Below is a small trained network, with its code and all its weights. Each question gives an input and a class and asks what happens when units are switched off, that is, made to give their printed mean instead of their output.

import numpy as np


def w(rows, s, z=0):
    codes = np.array(rows[::2]) - 128.0
    scale = np.full(codes.shape[1], s)
    scale[-1] = z or s
    return codes * scale


def norm(h):
    return h / np.sqrt((h * h).mean(-1, keepdims=True) + 1e-5)


def f(y):
    return np.maximum(y, 0)


def log_softmax(a):
    a = a - a.max(-1, keepdims=True)
    return a - np.log(np.exp(a).sum(-1, keepdims=True))


def net(x, mask):
    res = np.array(x, float).reshape(1, 4) / 4 @ E
    u = 0
    for l in range(2):
        y = f(norm(res) @ A[l][:, :-1].T + A[l][:, -1])
        res = res + np.where(mask[u : u + 16], y, B[l][:, -1]) @ B[l][:, :-1]
        u += 16
    return log_softmax(norm(res)[-1] @ U[:, :-1].T + U[:, -1])


A, B = {}, {}
E = w([
[170,132,129,244,143,135,109],'x0',
[56,254,40,141,215,139,194],'x1',
[150,201,191,103,143,77,120],'x2',
[22,136,218,170,218,221,100],'x3',
],0.0073)
A[0] = w([
[178,161,173,154,150,249,94,111],'L0N1',
[143,165,72,4,75,71,135,117],'L0N2',
[144,153,94,235,173,114,59,4],'L0N3',
[169,175,248,127,175,118,168,70],'L0N4',
[54,39,76,148,118,203,142,137],'L0N5',
[211,116,98,166,137,52,102,176],'L0N6',
[134,84,130,148,212,114,127,119],'L0N7',
[158,94,89,164,31,79,135,150],'L0N8',
[97,80,152,42,58,128,60,122],'L0N9',
[151,116,80,189,147,28,122,72],'L0N10',
[235,234,186,23,179,165,91,35],'L0N11',
[194,84,178,192,112,129,79,149],'L0N12',
[220,187,85,158,107,153,101,88],'L0N13',
[1,175,154,94,161,165,94,140],'L0N14',
[125,222,85,138,171,180,245,173],'L0N15',
[230,115,110,247,125,111,117,109],'L0N16',
],0.008,0.0021)
B[0] = w([
[68,4,142,189,53,121,138,192],'L0N1',
[22,83,181,118,141,99,170,248],'L0N2',
[138,211,110,197,38,92,133,177],'L0N3',
[120,111,83,94,203,42,77,186],'L0N4',
[224,129,55,96,177,9,30,204],'L0N5',
[75,117,131,177,169,162,154,212],'L0N6',
[127,98,184,115,117,46,142,155],'L0N7',
[139,123,170,162,234,74,84,222],'L0N8',
[156,213,120,132,117,224,184,235],'L0N9',
[118,34,155,159,94,111,153,178],'L0N10',
[240,118,49,144,139,105,12,188],'L0N11',
[211,191,112,156,143,147,206,224],'L0N12',
[11,84,148,144,123,65,145,178],'L0N13',
[70,72,162,124,39,114,163,244],'L0N14',
[244,138,174,164,142,196,149,255],'L0N15',
[38,253,145,117,54,172,107,214],'L0N16',
],0.0061,0.0064)
A[1] = w([
[121,191,156,152,142,82,47,75],'L1N1',
[139,145,151,19,155,106,147,115],'L1N2',
[131,204,83,118,153,163,147,1],'L1N3',
[227,135,182,122,150,207,193,59],'L1N4',
[122,144,196,129,226,177,80,142],'L1N5',
[105,67,85,181,106,135,125,252],'L1N6',
[159,134,63,127,251,65,1,206],'L1N7',
[93,65,218,165,76,156,83,227],'L1N8',
[189,135,98,147,123,50,203,234],'L1N9',
[71,197,90,178,192,159,187,93],'L1N10',
[149,194,122,86,223,133,175,186],'L1N11',
[99,109,105,30,122,194,150,168],'L1N12',
[156,156,145,124,127,85,157,56],'L1N13',
[143,60,35,147,195,171,104,77],'L1N14',
[122,172,56,96,185,182,194,84],'L1N15',
[190,122,145,190,169,139,186,215],'L1N16',
],0.0092,0.0021)
B[1] = w([
[140,156,62,54,86,139,79,175],'L1N1',
[90,223,98,191,102,162,119,195],'L1N2',
[160,108,96,77,156,151,146,148],'L1N3',
[200,106,159,84,106,214,158,194],'L1N4',
[123,80,65,114,174,78,136,175],'L1N5',
[111,166,158,68,174,97,107,198],'L1N6',
[167,102,91,121,102,118,46,175],'L1N7',
[119,117,83,107,162,120,203,255],'L1N8',
[77,71,132,119,209,161,114,233],'L1N9',
[172,61,160,84,86,127,148,214],'L1N10',
[175,92,157,144,94,124,109,186],'L1N11',
[141,212,149,255,86,98,87,192],'L1N12',
[114,52,76,149,150,144,136,161],'L1N13',
[165,154,69,77,105,77,69,151],'L1N14',
[152,129,183,114,112,165,124,171],'L1N15',
[127,175,154,74,93,167,110,226],'L1N16',
],0.0091,0.0075)
U = w([
[203,102,173,56,115,223,172,186],'0',
[40,73,141,107,182,84,164,218],'1',
[155,132,79,80,120,109,7,2],'2',
[95,227,155,183,66,152,129,111],'3',
],0.014,0.00054)

Each question gives the input, the list of numbers given to net, and the class t.
The units are the neurons (one row each of A and B). Each row of codes is followed by its name. A weight is (code - 128) times the scale printed after its matrix; where a second scale follows, it is the last column's (A, B and U).
mask holds one flag per neuron, layer by layer. A switched-off neuron (its flag False) gives its mean, the last column of its row in B, instead of its output. The means were averaged over made-up inputs and are rounded, as every weight is.
A unit's drop is (log p(t) with every unit on - log p(t) with that unit switched off) / (log p(t) with every unit on - log p(t) with every unit switched off).
The circuit of an input: a set's keep is (log p(t) with only the set's units on - log p(t) with every unit switched off) / (log p(t) with every unit on - log p(t) with every unit switched off). Starting from the 12 units with the biggest drops (on a tie, the unit counted first), units are removed one at a time, each time the one whose removal leaves the highest keep (on an exact tie, the one counted first), for as long as the keep stays at least 0.8.
circuit, biggest first: the units of the circuit, biggest drop first
unit that matters most: the unit with the biggest drop
k most important neurons: the k neurons with the biggest drops, biggest first
k most important neurons of layer l: the k neurons of layer l with the biggest drops, biggest first
drop of u: that unit's drop, to one decimal
input [-6,1,-8,5], class 2: unit that matters most => L0N5
input [-6,-4,1,4], class 3: 2 most important neurons => [L1N12; L0N15]
input [-2,6,-6,6], class 0: 2 most important neurons of layer 0 => [L0N15; L0N2]
input [3,6,-7,6], class 2: 4 most important neurons of layer 0 => [L0N5; L0N9; L0N2; L0N12]
input [5,6,-6,6], class 0: 2 most important neurons of layer 0 => [L0N15; L0N11]
input [-7,5,-2,-5], class 3: 2 most important neurons => [L0N2; L1N12]
input [5,5,2,-3], class 0: 3 most important neurons of layer 0 => [L0N15; L0N14; L0N1]
input [-5,5,-2,2], class 0: 2 most important neurons => [L0N15; L1N4]
input [6,-3,-3,-4], class 3: 2 most important neurons => [L0N16; L0N2]
input [-1,6,-7,5], class 2: circuit, biggest first => [L0N5; L1N14]
input [-4,3,-2,-5], class 1: 2 most important neurons => [L0N2; L0N9]
input [-4,7,5,-8], class 1: 3 most important neurons of layer 0 => [L0N2; L0N9; L0N12]
input [-6,8,-6,6], class 0: 2 most important neurons => [L0N15; L1N10]
input [5,-4,6,7], class 1: unit that matters most => L0N1
input [7,-4,-6,-6], class 3: 2 most important neurons of layer 1 => [L1N10; L1N5]
input [-8,1,5,-7], class 3: 4 most important neurons of layer 1 => [L1N2; L1N12; L1N8; L1N5]
input [2,-4,-2,-5], class 1: 2 most important neurons of layer 0 => [L0N15; L0N13]
input [-5,4,-3,-3], class 3: 4 most important neurons of layer 0 => [L0N2; L0N12; L0N9; L0N6]
input [6,-4,-3,8], class 1: 2 most important neurons => [L0N1; L1N8]
input [-5,-1,-6,2], class 2: circuit, biggest first => [L0N5]
input [-3,-2,3,-3], class 1: 3 most important neurons => [L0N2; L0N15; L0N5]
input [-3,1,-6,-4], class 2: 2 most important neurons of layer 0 => [L0N5; L0N14]
input [5,7,2,-4], class 0: drop of L0N15 => 0.1
input [-2,7,-5,-8], class 1: 2 most important neurons of layer 1 => [L1N9; L1N4]
input [1,-2,-4,2], class 2: drop of L0N5 => 1.9
input [4,-3,-7,4], class 2: drop of L0N5 => 2.6
